Below are the code and all the weights of a small trained network. Each question names an input and a class and asks about switching units off, where a switched-off unit gives its printed mean instead of its output.

import numpy as np


def w(rows, s, z=0):
    codes = np.array(rows[::2]) - 128.0
    scale = np.full(codes.shape[1], s)
    scale[-1] = z or s
    return codes * scale


def norm(h):
    return h / np.sqrt((h * h).mean(-1, keepdims=True) + 1e-5)


def f(y):
    return y / 2 * (1 + np.tanh(0.7978845608 * (y + 0.044715 * y**3)))


def log_softmax(a):
    a = a - a.max(-1, keepdims=True)
    return a - np.log(np.exp(a).sum(-1, keepdims=True))


def net(x, mask):
    res = np.array(x, float).reshape(1, 7) / 4 @ E
    u = 0
    for l in range(4):
        y = f(norm(res) @ A[l][:, :-1].T + A[l][:, -1])
        res = res + np.where(mask[u : u + 7], y, B[l][:, -1]) @ B[l][:, :-1]
        u += 7
    return log_softmax(norm(res)[-1] @ U[:, :-1].T + U[:, -1])


A, B = {}, {}
E = w([
[28,133,211,141,117,80,121,89,43,58],'x0',
[127,46,118,208,162,73,173,178,114,185],'x1',
[77,70,151,104,69,205,182,120,139,160],'x2',
[126,129,120,130,126,125,134,123,133,125],'x3',
[133,125,135,124,129,130,123,135,117,131],'x4',
[122,128,120,128,126,121,132,121,142,122],'x5',
[94,35,1,92,177,171,66,98,76,71],'x6',
],0.0091)
A[0] = w([
[166,160,117,148,152,61,78,110,100,132,1],'L0N0',
[10,24,167,127,62,235,224,123,155,199,36],'L0N1',
[94,117,131,121,97,226,224,184,136,71,120],'L0N2',
[216,54,106,72,133,152,116,225,239,178,105],'L0N3',
[26,135,168,158,75,63,125,129,50,60,91],'L0N4',
[81,51,138,236,242,126,198,164,138,176,33],'L0N5',
[133,254,124,3,56,204,59,97,120,102,65],'L0N6',
],0.0055,0.0085)
B[0] = w([
[166,60,127,163,219,68,74,27,84,60,102],'L0N0',
[196,1,224,97,110,156,147,41,140,93,210],'L0N1',
[181,131,174,147,96,78,20,59,112,163,167],'L0N2',
[176,160,51,195,186,203,162,94,122,110,253],'L0N3',
[87,184,117,164,245,188,174,112,104,130,246],'L0N4',
[136,145,64,47,73,16,210,223,33,52,162],'L0N5',
[148,163,73,28,100,105,168,84,85,114,244],'L0N6',
],0.0091,0.0036)
A[1] = w([
[186,185,106,125,228,19,138,105,113,111,24],'L1N0',
[143,113,64,152,183,40,30,112,125,65,135],'L1N1',
[189,187,160,157,165,22,111,105,156,151,156],'L1N2',
[121,59,74,114,118,2,223,183,89,174,2],'L1N3',
[190,166,225,138,127,88,206,171,183,163,66],'L1N4',
[200,184,119,176,185,23,7,124,120,117,43],'L1N5',
[99,32,82,69,179,142,69,186,119,102,58],'L1N6',
],0.0074,0.0048)
B[1] = w([
[152,71,139,105,108,192,180,114,123,131,220],'L1N0',
[147,108,199,154,61,105,116,76,150,179,252],'L1N1',
[103,88,158,147,56,147,129,105,144,147,254],'L1N2',
[165,87,99,70,143,69,135,254,83,86,190],'L1N3',
[115,171,87,195,58,88,31,74,66,194,249],'L1N4',
[157,33,195,72,135,190,183,69,145,124,203],'L1N5',
[69,147,114,178,40,134,48,146,141,212,200],'L1N6',
],0.011,0.0038)
A[2] = w([
[15,155,191,150,255,93,136,120,111,92,83],'L2N0',
[196,206,79,182,212,181,139,143,223,144,4],'L2N1',
[47,67,87,166,117,156,20,129,165,160,35],'L2N2',
[106,220,145,92,46,142,74,99,131,159,129],'L2N3',
[123,147,187,66,92,191,130,116,216,124,113],'L2N4',
[138,63,162,139,123,142,133,88,155,108,177],'L2N5',
[32,114,191,155,102,72,139,100,85,122,166],'L2N6',
],0.0088,0.0043)
B[2] = w([
[136,173,38,215,171,226,254,158,100,172,192],'L2N0',
[127,134,37,188,222,212,184,132,81,151,193],'L2N1',
[107,204,195,158,39,67,76,133,158,165,174],'L2N2',
[73,100,91,99,146,96,79,191,141,135,253],'L2N3',
[168,73,173,93,175,102,183,181,71,113,190],'L2N4',
[129,91,167,159,96,138,162,122,115,191,200],'L2N5',
[224,121,47,205,150,167,97,155,170,142,255],'L2N6',
],0.0097,0.0069)
A[3] = w([
[86,169,142,164,90,77,59,148,172,158,54],'L3N0',
[163,64,133,155,121,53,184,159,142,132,34],'L3N1',
[161,77,208,128,129,150,130,60,133,115,78],'L3N2',
[64,164,159,173,170,184,149,142,113,87,91],'L3N3',
[132,210,134,9,161,94,116,128,153,48,52],'L3N4',
[156,92,131,185,98,59,158,198,117,169,103],'L3N5',
[137,111,63,73,129,131,124,100,166,138,252],'L3N6',
],0.011,0.0049)
B[3] = w([
[82,191,132,105,103,82,83,90,159,166,211],'L3N0',
[132,120,139,68,147,135,143,153,118,93,181],'L3N1',
[150,83,147,73,81,117,137,97,192,157,200],'L3N2',
[212,142,67,149,160,164,150,129,163,156,172],'L3N3',
[86,85,135,74,179,74,158,248,86,8,197],'L3N4',
[73,173,125,62,168,133,100,117,126,53,254],'L3N5',
[127,142,188,181,138,81,151,139,108,122,243],'L3N6',
],0.014,0.0065)
U = w([
[196,171,19,246,219,221,199,135,120,167,88],'0',
[104,134,98,40,180,50,154,230,70,18,253],'1',
[56,200,147,172,32,52,24,67,170,202,119],'2',
[196,2,225,99,71,164,182,59,182,158,61],'3',
],0.017,0.0029)

Each question gives the input, the list of numbers given to net, and the class t.
The units are the neurons (one row each of A and B). Each row of codes is followed by its name. A weight is (code - 128) times the scale printed after its matrix; where a second scale follows, it is the last column's (A, B and U).
mask holds one flag per neuron, layer by layer. A switched-off neuron (its flag False) gives its mean, the last column of its row in B, instead of its output. The means were averaged over made-up inputs and are rounded, as every weight is.
A unit's drop is (log p(t) with every unit on - log p(t) with that unit switched off) / (log p(t) with every unit on - log p(t) with every unit switched off).
The circuit of an input: a set's keep is (log p(t) with only the set's units on - log p(t) with every unit switched off) / (log p(t) with every unit on - log p(t) with every unit switched off). Starting from the 12 units with the biggest drops (on a tie, the unit counted first), units are removed one at a time, each time the one whose removal leaves the highest keep (on an exact tie, the one counted first), for as long as the keep stays at least 0.8.
units of the circuit, in order: the units of the circuit, biggest drop first
unit that matters most: the unit with the biggest drop
top k neurons: the k neurons with the biggest drops, biggest first
k most important neurons of layer l: the k neurons of layer l with the biggest drops, biggest first
drop of u: that unit's drop, to one decimal
input [4,-5,-5,1,0,8,6], class 2: top neuron	(L1N1)
input [1,-7,-8,-5,-5,7,-2], class 3: top 2 neurons	(L1N5, L1N0)
input [8,2,7,2,5,4,-8], class 0: top 3 neurons	(L0N4, L2N0, L1N1)
input [-1,-4,-5,-4,0,4,4], class 3: units of the circuit, in order	(L1N1, L1N5)
input [7,1,-2,1,2,6,-6], class 0: top 2 neurons	(L0N4, L2N0)
input [-2,5,2,-5,-1,4,-5], class 1: top 2 neurons	(L0N5, L1N3)
input [6,6,-4,7,-2,6,8], class 2: top 3 neurons	(L1N6, L2N2, L1N1)
input [5,-5,6,4,7,8,1], class 3: top 3 neurons	(L0N1, L0N6, L0N2)
input [-4,6,-4,-6,0,4,6], class 1: 2 most important neurons of layer 3	(L3N5, L3N1)
input [7,6,7,5,-4,5,-4], class 0: top 3 neurons	(L0N4, L2N0, L2N6)
input [-1,-8,4,-2,-4,-4,-7], class 1: top 2 neurons	(L0N6, L3N4)
input [-2,5,6,4,-8,0,6], class 2: top 3 neurons	(L1N6, L2N2, L1N5)
input [-6,-8,8,7,6,-5,1], class 1: 3 most important neurons of layer 1	(L1N1, L1N2, L1N5)
input [-3,6,1,-4,-8,5,-8], class 2: unit that matters most	L1N4
input [5,0,5,-5,-3,0,-2], class 0: top 3 neurons	(L0N4, L2N0, L1N1)
input [0,6,-1,8,4,-1,-6], class 1: top 3 neurons	(L1N3, L0N5, L3N5)
input [7,-7,-5,1,-3,7,-2], class 0: top 3 neurons	(L0N4, L2N0, L3N3)
input [-6,2,7,5,5,4,0], class 3: 3 most important neurons of layer 0	(L0N1, L0N4, L0N2)
input [-2,4,1,-3,-4,2,4], class 1: top 2 neurons	(L0N5, L1N3)
input [-5,-1,-1,-6,0,5,-8], class 2: unit that matters most	L1N4
input [2,8,6,2,2,-6,1], class 1: drop of L0N5	3.2
input [-3,-1,2,-7,-4,-1,4], class 2: drop of L1N6	0.8
input [4,-1,-5,-4,-5,-1,1], class 3: drop of L1N1	0.2
input [-2,-8,2,0,2,3,0], class 1: drop of L3N1	0.0
